Below is a small trained network, with its code and all its weights. Each question gives an input and a target symbol and asks what happens when units are switched off, that is, made to give their printed mean instead of their output.

import numpy as np


def w(rows, s, z=0):
    codes = np.array(rows[::2]) - 128.0
    scale = np.full(codes.shape[1], s)
    scale[-1] = z or s
    return codes * scale


def f(y):
    return y / 2 * (1 + np.tanh(0.7978845608 * (y + 0.044715 * y**3)))


def softmax(a):
    e = np.exp(a - a.max(-1, keepdims=True))
    return e / e.sum(-1, keepdims=True)


def log_softmax(a):
    a = a - a.max(-1, keepdims=True)
    return a - np.log(np.exp(a).sum(-1, keepdims=True))


def net(x, mask):
    ids = ['βγδεηθλξσψ'.index(c) for c in x.split()]
    T = len(ids)
    res = E[ids] + P[:T]
    r = res
    for j in range(2):
        rows = slice(4 * j, 4 * j + 4)
        q, k, v = (r @ M[0][rows].T for M in (Q, K, V))
        z = softmax(np.where(np.tri(T) > 0, q @ k.T / 4**0.5, -1e9)) @ v
        o = O[0][rows]
        res = res + np.where(mask[j], z, o[:, -1]) @ o[:, :-1]
    y = f(res @ A[0][:, :-1].T + A[0][:, -1])
    res = res + np.where(mask[2:18], y, B[0][:, -1]) @ B[0][:, :-1]
    return log_softmax(res[-1] @ U[:, :-1].T + U[:, -1])


Q, K, V, O, A, B = {}, {}, {}, {}, {}, {}
E = w([
[161,135,116,143],'β',
[162,122,72,133],'γ',
[162,129,98,138],'δ',
[111,204,105,130],'ε',
[150,116,152,140],'η',
[83,165,251,195],'θ',
[115,11,229,144],'λ',
[143,209,131,101],'ξ',
[158,95,158,94],'σ',
[183,92,165,193],'ψ',
],0.03)
P = w([
[8,62,68,100],'0',
[93,145,112,124],'1',
[99,147,117,118],'2',
[117,135,117,116],'3',
[128,135,122,115],'4',
[139,136,126,113],'5',
[148,138,131,108],'6',
[158,140,136,109],'7',
[167,142,141,108],'8',
[175,144,143,105],'9',
[184,145,149,105],'10',
[191,146,152,101],'11',
[197,149,159,101],'12',
[205,150,163,98],'13',
],0.016)
Q[0] = w([
[73,160,116,17],'H1',
[201,5,144,183],'H1',
[41,157,133,186],'H1',
[151,159,149,83],'H1',
[132,44,162,186],'H2',
[169,107,113,198],'H2',
[163,56,154,94],'H2',
[181,143,122,98],'H2',
],0.019)
K[0] = w([
[42,117,108,112],'H1',
[252,165,180,95],'H1',
[55,136,142,159],'H1',
[145,132,102,126],'H1',
[146,118,160,199],'H2',
[161,141,176,153],'H2',
[182,111,139,158],'H2',
[162,122,137,82],'H2',
],0.024)
V[0] = w([
[140,238,74,213],'H1',
[89,135,179,46],'H1',
[98,166,230,133],'H1',
[98,137,113,11],'H1',
[152,157,137,161],'H2',
[176,157,128,36],'H2',
[163,109,66,128],'H2',
[124,128,177,180],'H2',
],0.012)
O[0] = w([
[124,155,68,204,2],'H1',
[32,125,171,123,188],'H1',
[4,110,70,95,176],'H1',
[99,168,220,142,154],'H1',
[126,137,157,99,144],'H2',
[64,146,78,60,189],'H2',
[134,80,111,97,71],'H2',
[171,148,185,109,149],'H2',
],0.011,0.0055)
A[0] = w([
[70,108,63,127,152],'N1',
[190,26,69,148,78],'N2',
[165,178,63,155,143],'N3',
[223,145,45,147,44],'N4',
[79,182,66,109,160],'N5',
[133,15,194,165,222],'N6',
[115,20,153,174,25],'N7',
[121,128,82,85,6],'N8',
[58,162,165,98,2],'N9',
[151,186,4,99,11],'N10',
[134,47,48,52,127],'N11',
[125,168,156,37,177],'N12',
[63,91,185,164,60],'N13',
[162,199,52,168,167],'N14',
[128,180,30,45,200],'N15',
[145,89,136,196,211],'N16',
],0.012)
B[0] = w([
[185,153,188,137,153],'N1',
[118,79,148,243,180],'N2',
[137,85,152,146,176],'N3',
[90,254,81,70,198],'N4',
[128,102,112,41,192],'N5',
[64,154,68,134,199],'N6',
[245,169,173,42,141],'N7',
[82,174,175,183,135],'N8',
[81,202,115,144,202],'N9',
[16,131,190,71,166],'N10',
[171,125,207,121,178],'N11',
[125,96,109,182,250],'N12',
[201,87,140,175,171],'N13',
[165,81,157,106,189],'N14',
[166,94,76,183,211],'N15',
[110,113,153,72,164],'N16',
],0.012,0.025)
U = w([
[65,149,159,55,2],'β',
[70,219,32,87,177],'γ',
[147,46,60,130,214],'δ',
[108,130,1,134,137],'ε',
[91,105,69,17,221],'η',
[88,193,198,149,13],'θ',
[142,70,241,110,136],'λ',
[137,196,132,83,65],'ξ',
[32,43,93,154,179],'σ',
[167,171,87,204,143],'ψ',
],0.0099,0.0061)

Each question gives the input, a string of symbols that net reads in full, and the target symbol t.
The units are the heads (4 rows each of Q, K, V and O) and the neurons (one row each of A and B). Each row of codes is followed by its name. A weight is (code - 128) times the scale printed after its matrix; where a second scale follows, it is the last column's (O, A, B and U).
mask holds one flag per unit, heads first, then neurons. A switched-off unit (its flag False) gives its mean, the last column of its rows in O or B, instead of its output. The means were averaged over made-up inputs and are rounded, as every weight is.
A unit's drop is (log p(t) with every unit on - log p(t) with that unit switched off) / (log p(t) with every unit on - log p(t) with every unit switched off).
The circuit of an input: a set's keep is (log p(t) with only the set's units on - log p(t) with every unit switched off) / (log p(t) with every unit on - log p(t) with every unit switched off). Starting from the 12 units with the biggest drops (on a tie, the unit counted first), units are removed one at a time, each time the one whose removal leaves the highest keep (on an exact tie, the one counted first), for as long as the keep stays at least 0.8.
circuit, biggest first: the units of the circuit, biggest drop first
unit that matters most: the unit with the biggest drop
top k neurons: the k neurons with the biggest drops, biggest first
heads that matter: for each layer, one digit per head in row order, 1 if its drop is at least 0.15 and else 0, layers parted by /
input ψ η ξ ξ η σ ξ ξ ψ β, target λ: top 3 neurons => (N11 N10 N2)
input η ξ β δ ξ ξ γ ξ ε θ σ ψ ξ γ, target λ: unit that matters most => N11
input ξ η σ ψ ξ β β σ σ ξ ψ δ, target λ: circuit, biggest first => (N11 N10 H1)
input ξ ξ ξ γ σ ξ ξ ξ ξ δ δ η, target δ: circuit, biggest first => (N9 H1)
input ξ δ δ σ ψ λ σ θ ψ ξ ξ γ, target η: top 4 neurons => (N4 N10 N15 N5)
input ξ η ξ σ σ γ θ ξ ψ η, target ψ: circuit, biggest first => (N2 H1 N11)
input ξ λ γ ξ ξ β θ ε ε λ γ, target ξ: top 3 neurons => (N4 N14 N6)
input γ ψ ψ γ η ψ ξ, target ξ: top 2 neurons => (N4 N15)
input η σ ξ β ξ σ γ, target δ: circuit, biggest first => (N4 N9)
input β θ σ ξ ε ξ ξ ξ ξ β δ σ γ, target δ: top 2 neurons => (N15 N4)
input ξ γ θ ξ ψ δ, target λ: top 4 neurons => (N10 N11 N2 N14)
input ξ ξ σ ξ σ ξ ψ ξ σ, target σ: top 3 neurons => (N6 N4 N12)
input λ ξ ε β ξ δ γ λ σ, target σ: circuit, biggest first => (H1 N12 N6)
input ξ θ σ ψ δ λ ξ ξ σ δ β, target δ: heads that matter => 01
input ψ λ γ ξ σ ψ ξ η θ ξ, target η: top 2 neurons => (N10 N4)
input γ γ β θ ξ ψ σ σ ε, target ξ: heads that matter => 10
input ξ σ ξ β, target δ: top 3 neurons => (N4 N15 N9)
input γ β ξ, target ξ: heads that matter => 11
input ε β ξ σ ξ σ ξ ξ σ θ σ θ δ, target δ: unit that matters most => H2
input θ ξ θ σ ε, target β: top 4 neurons => (N5 N1 N10 N11)
input λ γ σ ξ γ ξ, target σ: top 3 neurons => (N12 N15 N4)
input ψ ξ ψ γ, target λ: heads that matter => 00
input β σ ε, target δ: heads that matter => 10
input ε δ ψ σ ξ ξ ξ, target λ: heads that matter => 10
input β ξ ε η ξ β θ ξ ξ, target δ: heads that matter => 11
input λ ξ ξ λ ξ ξ σ η ψ ψ ε, target σ: top 3 neurons => (N12 N4 N15)
input σ ξ ξ, target θ: top neuron => (N9)
input λ η ξ, target σ: top 3 neurons => (N12 N4 N15)
input ψ ε σ δ, target δ: top 4 neurons => (N4 N9 N6 N10)
input σ θ ξ ψ ε, target θ: circuit, biggest first => (H1)
